Below are the code and all the weights of a small trained network. Each question names an input and a class and asks about switching units off, where a switched-off unit gives its printed mean instead of its output.

import numpy as np


def w(rows, s, z=0):
    codes = np.array(rows[::2]) - 128.0
    scale = np.full(codes.shape[1], s)
    scale[-1] = z or s
    return codes * scale


def f(y):
    return y / 2 * (1 + np.tanh(0.7978845608 * (y + 0.044715 * y**3)))


def log_softmax(a):
    a = a - a.max(-1, keepdims=True)
    return a - np.log(np.exp(a).sum(-1, keepdims=True))


def net(x, mask):
    res = np.array(x, float).reshape(1, 6) / 4 @ E
    y = f(res @ A[0][:, :-1].T + A[0][:, -1])
    res = res + np.where(mask, y, B[0][:, -1]) @ B[0][:, :-1]
    return log_softmax(res[-1] @ U[:, :-1].T + U[:, -1])


A, B = {}, {}
E = w([
[48,188,2,196,214,167,156],'x0',
[200,197,129,206,148,172,162],'x1',
[139,169,170,64,95,130,235],'x2',
[244,212,64,231,20,97,83],'x3',
[93,198,153,121,70,89,58],'x4',
[122,145,142,211,60,145,170],'x5',
],0.0094)
A[0] = w([
[184,118,168,131,117,176,173,145],'neuron 0',
[91,138,54,156,142,148,109,254],'neuron 1',
[126,99,100,142,171,218,111,235],'neuron 2',
[131,190,128,170,71,134,140,204],'neuron 3',
[189,96,177,9,97,125,201,171],'neuron 4',
[47,128,71,163,110,206,187,153],'neuron 5',
[77,78,207,104,129,138,115,184],'neuron 6',
],0.013,0.006)
B[0] = w([
[170,98,89,145,74,164,182,182],'neuron 0',
[224,154,137,92,232,40,104,241],'neuron 1',
[179,71,128,131,167,118,175,218],'neuron 2',
[165,225,167,139,48,118,104,229],'neuron 3',
[64,115,82,131,62,171,174,252],'neuron 4',
[110,178,153,54,196,78,254,230],'neuron 5',
[101,52,153,52,138,145,137,218],'neuron 6',
],0.013,0.015)
U = w([
[130,240,170,194,72,148,115,212],'0',
[180,121,146,250,119,185,181,32],'1',
[104,170,45,116,113,82,22,96],'2',
[83,182,140,141,172,66,229,3],'3',
[18,20,209,97,124,148,137,222],'4',
[159,124,76,154,218,160,105,162],'5',
[68,134,75,190,87,199,221,96],'6',
],0.011,0.0036)

Each question gives the input, the list of numbers given to net, and the class t.
The units are the neurons (one row each of A and B). Each row of codes is followed by its name. A weight is (code - 128) times the scale printed after its matrix; where a second scale follows, it is the last column's (A, B and U).
mask holds one flag per neuron, in row order. A switched-off neuron (its flag False) gives its mean, the last column of its row in B, instead of its output. The means were averaged over made-up inputs and are rounded, as every weight is.
A unit's drop is (log p(t) with every unit on - log p(t) with that unit switched off) / (log p(t) with every unit on - log p(t) with every unit switched off).
The circuit of an input: a set's keep is (log p(t) with only the set's units on - log p(t) with every unit switched off) / (log p(t) with every unit on - log p(t) with every unit switched off). Starting from all 7 units, units are removed one at a time, each time the one whose removal leaves the highest keep (on an exact tie, the one counted first), for as long as the keep stays at least 0.8.
units of the circuit, in order: the units of the circuit, biggest drop first
most important unit: the unit with the biggest drop
top k neurons: the k neurons with the biggest drops, biggest first
drop of u: that unit's drop, to one decimal
input [-4,4,1,-4,0,-4], class 4: most important unit => neuron 6
input [-6,6,-6,-2,-6,-1], class 1: top 2 neurons => (neuron 0; neuron 5)
input [-1,-5,0,1,2,5], class 0: units of the circuit, in order => (neuron 5; neuron 2)
input [-1,4,-8,-4,6,-4], class 5: units of the circuit, in order => (neuron 4; neuron 5)
input [1,1,2,-1,5,-6], class 4: units of the circuit, in order => (neuron 3; neuron 5)
input [0,-7,-3,8,2,0], class 0: top 2 neurons => (neuron 3; neuron 6)
input [-6,8,-2,-4,-5,-3], class 6: top 3 neurons => (neuron 0; neuron 4; neuron 1)
input [-1,6,5,6,-2,-6], class 0: top 2 neurons => (neuron 3; neuron 2)
input [5,2,-1,3,5,-7], class 5: top 2 neurons => (neuron 1; neuron 5)
input [-6,6,-4,-5,-3,5], class 4: top 2 neurons => (neuron 6; neuron 3)
input [-7,-6,2,2,0,4], class 4: top 2 neurons => (neuron 6; neuron 3)
input [5,7,-3,7,-5,-1], class 3: top 3 neurons => (neuron 5; neuron 1; neuron 3)
input [-1,-1,-5,4,-1,-2], class 2: top 2 neurons => (neuron 5; neuron 2)
input [6,-1,3,7,8,2], class 0: units of the circuit, in order => (neuron 3)
input [-3,-8,-5,4,-6,-2], class 4: top 2 neurons => (neuron 1; neuron 3)
input [-3,2,-8,4,-2,-1], class 2: top 2 neurons => (neuron 5; neuron 0)
input [-8,-4,8,1,-4,-6], class 6: top 2 neurons => (neuron 4; neuron 0)
input [-5,4,-2,1,-8,-8], class 6: top 2 neurons => (neuron 4; neuron 1)
input [8,5,-5,7,-7,-2], class 3: drop of neuron 5 => 3.2
input [-8,-3,4,-2,5,5], class 4: units of the circuit, in order => (neuron 6)
input [-6,-3,5,3,7,-7], class 4: drop of neuron 6 => 0.1
input [-3,-2,0,2,0,-5], class 4: drop of neuron 1 => 0.1
